Here is a tiny trained network, its code and every weight. The questions are about switching its units off for an input and a class, where a switched-off unit gives its printed mean instead of its output.

import numpy as np


def w(rows, s, z=0):
    codes = np.array(rows[::2]) - 128.0
    scale = np.full(codes.shape[1], s)
    scale[-1] = z or s
    return codes * scale


def norm(h):
    return h / np.sqrt((h * h).mean(-1, keepdims=True) + 1e-5)


def f(y):
    return np.maximum(y, 0)


def log_softmax(a):
    a = a - a.max(-1, keepdims=True)
    return a - np.log(np.exp(a).sum(-1, keepdims=True))


def net(x, mask):
    res = np.array(x, float).reshape(1, 7) / 4 @ E
    u = 0
    for l in range(2):
        y = f(norm(res) @ A[l][:, :-1].T + A[l][:, -1])
        res = res + np.where(mask[u : u + 9], y, B[l][:, -1]) @ B[l][:, :-1]
        u += 9
    return log_softmax(norm(res)[-1] @ U[:, :-1].T + U[:, -1])


A, B = {}, {}
E = w([
[242,120,129,46,161,175,138],'x0',
[131,167,97,53,237,69,221],'x1',
[116,110,203,113,219,147,183],'x2',
[142,100,30,12,149,214,108],'x3',
[176,114,172,44,43,173,161],'x4',
[93,86,180,179,181,135,148],'x5',
[103,200,86,169,192,2,96],'x6',
],0.0035)
A[0] = w([
[88,94,173,127,192,156,217,70],'L0N0',
[85,94,162,172,95,162,165,75],'L0N1',
[165,145,15,39,254,101,141,179],'L0N2',
[79,111,136,196,157,69,108,91],'L0N3',
[48,136,54,152,153,106,142,136],'L0N4',
[43,92,175,167,172,209,188,138],'L0N5',
[72,118,28,95,160,46,61,203],'L0N6',
[164,129,173,141,126,107,210,121],'L0N7',
[114,149,91,207,162,71,102,5],'L0N8',
],0.0056,0.0023)
B[0] = w([
[203,213,114,85,153,116,85,185],'L0N0',
[100,108,170,45,209,181,130,168],'L0N1',
[78,81,248,27,146,240,228,253],'L0N2',
[90,118,63,113,141,80,154,195],'L0N3',
[78,169,83,156,22,149,105,187],'L0N4',
[176,102,132,6,143,91,141,198],'L0N5',
[148,183,131,143,45,190,186,218],'L0N6',
[128,157,120,136,179,142,57,177],'L0N7',
[23,79,162,253,147,142,159,181],'L0N8',
],0.0051,0.0052)
A[1] = w([
[163,134,136,155,92,196,41,125],'L1N0',
[92,118,146,55,163,159,95,110],'L1N1',
[192,110,66,60,22,135,83,136],'L1N2',
[84,95,162,81,235,62,123,172],'L1N3',
[188,253,177,99,147,53,175,162],'L1N4',
[76,162,133,244,152,95,143,80],'L1N5',
[87,40,215,204,80,111,120,122],'L1N6',
[108,121,128,244,76,61,194,5],'L1N7',
[44,125,124,186,123,94,165,66],'L1N8',
],0.0056,0.0022)
B[1] = w([
[145,94,95,177,141,183,165,212],'L1N0',
[145,97,177,124,145,150,200,252],'L1N1',
[160,80,106,190,147,126,101,253],'L1N2',
[165,254,133,166,47,122,170,255],'L1N3',
[212,69,101,136,118,65,114,249],'L1N4',
[46,59,165,144,169,72,108,249],'L1N5',
[143,112,139,25,209,122,193,244],'L1N6',
[67,81,174,135,166,138,138,236],'L1N7',
[61,108,92,134,135,91,74,235],'L1N8',
],0.0064,0.0031)
U = w([
[51,239,71,178,62,178,151,108],'0',
[144,241,59,102,146,140,7,3],'1',
[203,123,205,18,170,213,233,166],'2',
[172,157,50,97,98,85,47,27],'3',
[1,83,136,201,183,72,121,154],'4',
[205,43,53,206,83,246,85,148],'5',
[248,199,135,176,162,34,125,120],'6',
],0.0088,0.0065)

Each question gives the input, the list of numbers given to net, and the class t.
The units are the neurons (one row each of A and B). Each row of codes is followed by its name. A weight is (code - 128) times the scale printed after its matrix; where a second scale follows, it is the last column's (A, B and U).
mask holds one flag per neuron, layer by layer. A switched-off neuron (its flag False) gives its mean, the last column of its row in B, instead of its output. The means were averaged over made-up inputs and are rounded, as every weight is.
A unit's drop is (log p(t) with every unit on - log p(t) with that unit switched off) / (log p(t) with every unit on - log p(t) with every unit switched off).
The circuit of an input: a set's keep is (log p(t) with only the set's units on - log p(t) with every unit switched off) / (log p(t) with every unit on - log p(t) with every unit switched off). Starting from the 12 units with the biggest drops (on a tie, the unit counted first), units are removed one at a time, each time the one whose removal leaves the highest keep (on an exact tie, the one counted first), for as long as the keep stays at least 0.8.
circuit, biggest first: the units of the circuit, biggest drop first
most important unit: the unit with the biggest drop
k most important neurons: the k neurons with the biggest drops, biggest first
top k neurons in layer l: the k neurons of layer l with the biggest drops, biggest first
drop of u: that unit's drop, to one decimal
input [5,-8,3,0,3,-3,4], class 5: circuit, biggest first : L0N2
input [5,-8,6,5,4,1,0], class 5: top 3 neurons in layer 1 : L1N2, L1N6, L1N0
input [-5,7,5,4,-3,-2,7], class 0: 2 most important neurons : L0N4, L0N2
input [1,3,-2,0,-3,-4,4], class 0: top 3 neurons in layer 0 : L0N4, L0N8, L0N5
input [7,-8,1,-2,7,2,3], class 5: circuit, biggest first : L0N2, L1N2
input [8,-6,-5,3,5,-1,-7], class 5: circuit, biggest first : L0N2, L1N2
input [-8,5,-8,5,8,7,-3], class 5: circuit, biggest first : L0N2, L1N2
input [-6,-5,-7,-4,-3,-7,-5], class 4: 3 most important neurons : L0N5, L0N0, L1N7
input [-6,0,-8,-6,6,4,-5], class 2: top 2 neurons in layer 0 : L0N1, L0N8
input [7,-4,-4,5,-7,-8,8], class 2: 2 most important neurons : L0N2, L1N8
input [1,3,-6,3,3,1,-8], class 5: 3 most important neurons : L0N2, L1N2, L1N6
input [-5,4,8,-2,1,2,-2], class 6: top 2 neurons in layer 0 : L0N2, L0N0
input [-7,5,2,3,-8,-2,-5], class 0: 2 most important neurons : L0N4, L1N6
input [0,3,1,-3,0,4,2], class 6: most important unit : L0N0
input [0,0,-3,-6,4,-1,2], class 4: top 3 neurons in layer 0 : L0N2, L0N5, L0N0
input [5,-1,-7,-6,-3,-4,-7], class 5: drop of L0N2 : 0.2
input [2,2,-6,-3,-3,-3,-1], class 4: drop of L0N8 : 1.0
input [7,-2,-7,-5,-4,-1,6], class 4: drop of L0N3 : 0.0
